Below are the code and all the weights of a small trained network. Each question names an input and a class and asks about switching units off, where a switched-off unit gives its printed mean instead of its output.

import numpy as np


def w(rows, s, z=0):
    codes = np.array(rows[::2]) - 128.0
    scale = np.full(codes.shape[1], s)
    scale[-1] = z or s
    return codes * scale


def f(y):
    return np.maximum(y, 0)


def log_softmax(a):
    a = a - a.max(-1, keepdims=True)
    return a - np.log(np.exp(a).sum(-1, keepdims=True))


def net(x, mask):
    res = np.array(x, float).reshape(1, 6) / 4 @ E
    y = f(res @ A[0][:, :-1].T + A[0][:, -1])
    res = res + np.where(mask, y, B[0][:, -1]) @ B[0][:, :-1]
    return log_softmax(res[-1] @ U[:, :-1].T + U[:, -1])


A, B = {}, {}
E = w([
[72,237,127,76,140],'x0',
[132,127,122,126,129],'x1',
[109,171,28,222,79],'x2',
[132,130,131,129,127],'x3',
[148,124,128,170,252],'x4',
[121,136,158,141,122],'x5',
],0.011)
A[0] = w([
[143,92,172,79,162,255],'N1',
[152,91,174,75,159,70],'N2',
[160,7,143,164,89,237],'N3',
[136,150,137,132,196,217],'N4',
[107,98,144,77,97,156],'N5',
[107,182,66,195,93,18],'N6',
[94,128,147,89,137,135],'N7',
[173,9,143,143,82,33],'N8',
[122,127,138,91,119,147],'N9',
[121,166,99,170,86,148],'N10',
[164,125,158,174,150,126],'N11',
[112,123,146,132,101,97],'N12',
[114,151,151,53,123,146],'N13',
[135,86,91,253,146,126],'N14',
[163,129,98,127,135,146],'N15',
[129,122,137,124,131,98],'N16',
[130,89,97,204,128,118],'N17',
[141,94,121,153,152,97],'N18',
[137,168,132,151,245,87],'N19',
[128,149,114,137,118,57],'N20',
[136,138,112,109,119,104],'N21',
[160,96,178,77,155,57],'N22',
[109,127,129,126,157,69],'N23',
[122,113,125,128,84,226],'N24',
[96,163,126,130,146,2],'N25',
[134,130,127,129,94,156],'N26',
],0.016,0.0073)
B[0] = w([
[116,189,171,116,156,218],'N1',
[96,95,93,140,108,182],'N2',
[36,77,86,141,91,251],'N3',
[143,95,97,146,101,191],'N4',
[185,137,126,139,131,180],'N5',
[6,122,138,106,148,197],'N6',
[158,130,144,118,140,162],'N7',
[59,170,164,103,167,207],'N8',
[163,135,131,121,133,159],'N9',
[101,98,112,138,101,192],'N10',
[157,134,120,113,132,160],'N11',
[135,113,106,128,141,144],'N12',
[185,146,148,132,152,187],'N13',
[253,131,132,120,128,215],'N14',
[147,129,151,135,125,144],'N15',
[129,129,123,129,121,132],'N16',
[201,148,133,145,115,184],'N17',
[154,138,135,141,128,153],'N18',
[8,117,131,116,122,198],'N19',
[119,127,141,127,148,138],'N20',
[127,129,148,140,123,136],'N21',
[100,100,96,142,97,180],'N22',
[124,139,133,111,134,136],'N23',
[109,149,143,119,163,188],'N24',
[107,99,114,148,99,142],'N25',
[98,130,131,137,131,161],'N26',
],0.03,0.018)
U = w([
[84,168,164,68,191,87],'0',
[109,61,85,148,68,254],'1',
[247,148,143,128,138,72],'2',
],0.014,0.001)

Each question gives the input, the list of numbers given to net, and the class t.
The units are the neurons (one row each of A and B). Each row of codes is followed by its name. A weight is (code - 128) times the scale printed after its matrix; where a second scale follows, it is the last column's (A, B and U).
mask holds one flag per neuron, in row order. A switched-off neuron (its flag False) gives its mean, the last column of its row in B, instead of its output. The means were averaged over made-up inputs and are rounded, as every weight is.
A unit's drop is (log p(t) with every unit on - log p(t) with that unit switched off) / (log p(t) with every unit on - log p(t) with every unit switched off).
The circuit of an input: a set's keep is (log p(t) with only the set's units on - log p(t) with every unit switched off) / (log p(t) with every unit on - log p(t) with every unit switched off). Starting from the 12 units with the biggest drops (on a tie, the unit counted first), units are removed one at a time, each time the one whose removal leaves the highest keep (on an exact tie, the one counted first), for as long as the keep stays at least 0.8.
circuit, biggest first: the units of the circuit, biggest drop first
unit that matters most: the unit with the biggest drop
top k neurons: the k neurons with the biggest drops, biggest first
drop when u is switched off: that unit's drop, to one decimal
input [3,-8,3,-4,7,2], class 1: unit that matters most => N19
input [1,-6,7,7,-8,6], class 0: top 3 neurons => N6; N3; N24
input [-7,1,-1,-5,-1,4], class 0: top 3 neurons => N8; N4; N10
input [-7,-5,-5,3,4,6], class 1: top 2 neurons => N3; N22
input [0,2,-3,-6,1,-5], class 1: top 4 neurons => N8; N14; N6; N24
input [-4,7,-8,-7,1,-4], class 1: top 3 neurons => N22; N2; N3
input [-6,-1,-6,-2,-7,0], class 0: top 2 neurons => N8; N1
input [6,7,5,4,7,4], class 1: top 2 neurons => N4; N1
input [-5,5,-6,8,-6,-5], class 0: top 2 neurons => N8; N1
input [-8,2,1,1,7,7], class 2: top 3 neurons => N14; N17; N6
input [0,3,7,1,5,-4], class 2: top 2 neurons => N14; N3
input [0,7,-8,-1,1,-7], class 1: top 2 neurons => N22; N2
input [0,0,-3,-5,8,-1], class 1: top 2 neurons => N4; N8
input [-4,-7,4,4,8,0], class 2: circuit, biggest first => N14
input [3,3,5,6,-7,-7], class 0: top 2 neurons => N3; N6
input [-8,3,-7,-7,-5,-5], class 0: drop when N8 is switched off => 9.2
input [-4,-5,-8,-3,5,-4], class 1: drop when N2 is switched off => 1.8
input [-2,-4,-1,7,6,-3], class 1: drop when N25 is switched off => 0.0
